Below are the code and all the weights of a small trained network. Each question names an input and a class and asks about switching units off, where a switched-off unit gives its printed mean instead of its output.

import numpy as np


def w(rows, s, z=0):
    codes = np.array(rows[::2]) - 128.0
    scale = np.full(codes.shape[1], s)
    scale[-1] = z or s
    return codes * scale


def norm(h):
    return h / np.sqrt((h * h).mean(-1, keepdims=True) + 1e-5)


def f(y):
    return y / 2 * (1 + np.tanh(0.7978845608 * (y + 0.044715 * y**3)))


def log_softmax(a):
    a = a - a.max(-1, keepdims=True)
    return a - np.log(np.exp(a).sum(-1, keepdims=True))


def net(x, mask):
    res = np.array(x, float).reshape(1, 5) / 4 @ E
    u = 0
    for l in range(2):
        y = f(norm(res) @ A[l][:, :-1].T + A[l][:, -1])
        res = res + np.where(mask[u : u + 6], y, B[l][:, -1]) @ B[l][:, :-1]
        u += 6
    return log_softmax(norm(res)[-1] @ U[:, :-1].T + U[:, -1])


A, B = {}, {}
E = w([
[170,113,16,121],'x0',
[63,154,108,10],'x1',
[42,164,58,130],'x2',
[178,254,46,164],'x3',
[106,172,100,60],'x4',
],0.0056)
A[0] = w([
[162,166,153,128,92],'0.n1',
[97,140,25,191,27],'0.n2',
[74,139,98,20,47],'0.n3',
[199,155,65,149,116],'0.n4',
[111,184,11,135,3],'0.n5',
[132,212,209,196,20],'0.n6',
],0.011,0.0045)
B[0] = w([
[153,213,146,170,141],'0.n1',
[5,178,79,94,205],'0.n2',
[151,223,236,2,222],'0.n3',
[171,168,40,55,231],'0.n4',
[7,61,39,198,252],'0.n5',
[159,211,208,246,206],'0.n6',
],0.0075,0.0038)
A[1] = w([
[121,183,77,139,150],'1.n1',
[163,128,86,159,111],'1.n2',
[217,110,70,130,3],'1.n3',
[136,36,159,126,42],'1.n4',
[96,9,166,152,18],'1.n5',
[130,101,122,151,26],'1.n6',
],0.015,0.0046)
B[1] = w([
[102,59,132,159,253],'1.n1',
[117,133,124,83,156],'1.n2',
[255,73,80,124,149],'1.n3',
[44,58,140,152,195],'1.n4',
[127,41,176,134,228],'1.n5',
[36,120,111,54,109],'1.n6',
],0.011,0.0052)
U = w([
[230,92,75,138,184],'0',
[104,193,200,28,251],'1',
[33,150,10,106,119],'2',
[110,4,214,142,140],'3',
[78,124,123,158,1],'4',
[183,210,225,219,123],'5',
],0.021,0.0046)

Each question gives the input, the list of numbers given to net, and the class t.
The units are the neurons (one row each of A and B). Each row of codes is followed by its name. A weight is (code - 128) times the scale printed after its matrix; where a second scale follows, it is the last column's (A, B and U).
mask holds one flag per neuron, layer by layer. A switched-off neuron (its flag False) gives its mean, the last column of its row in B, instead of its output. The means were averaged over made-up inputs and are rounded, as every weight is.
A unit's drop is (log p(t) with every unit on - log p(t) with that unit switched off) / (log p(t) with every unit on - log p(t) with every unit switched off).
unit that matters most: the unit with the biggest drop
top k neurons: the k neurons with the biggest drops, biggest first
k most important neurons of layer l: the k neurons of layer l with the biggest drops, biggest first
drop of u: that unit's drop, to one decimal
input [-4,-6,0,0,-4], class 5: unit that matters most	0.n6
input [5,7,-4,3,-6], class 0: top 2 neurons	[1.n3; 0.n2]
input [4,-5,-5,-2,-4], class 0: top 4 neurons	[1.n3; 0.n5; 1.n1; 0.n2]
input [6,-8,2,5,3], class 2: top 2 neurons	[0.n2; 0.n5]
input [-1,-3,-7,1,6], class 5: 3 most important neurons of layer 0	[0.n1; 0.n6; 0.n5]
input [7,-1,-2,-5,6], class 1: top 3 neurons	[0.n3; 0.n5; 1.n1]
input [1,-6,-7,-2,6], class 0: top 2 neurons	[0.n5; 1.n3]
input [-4,7,-1,8,-5], class 5: top 4 neurons	[0.n6; 0.n2; 0.n1; 1.n4]
input [-5,2,2,6,0], class 5: top 2 neurons	[0.n6; 1.n4]
input [-8,2,-6,-5,8], class 1: top 4 neurons	[0.n5; 1.n1; 1.n5; 1.n3]
input [-6,4,3,7,-3], class 5: 2 most important neurons of layer 0	[0.n6; 0.n4]
input [0,-3,-2,0,2], class 0: 2 most important neurons of layer 0	[0.n3; 0.n4]
input [7,-3,-5,-2,-6], class 0: 2 most important neurons of layer 0	[0.n5; 0.n4]
input [1,4,7,-4,0], class 1: top neuron	[0.n3]
input [3,5,7,-4,0], class 1: drop of 0.n3	0.9
input [2,-7,-6,2,-3], class 0: drop of 1.n3	0.3
input [-3,7,8,-3,1], class 1: drop of 1.n3	0.0
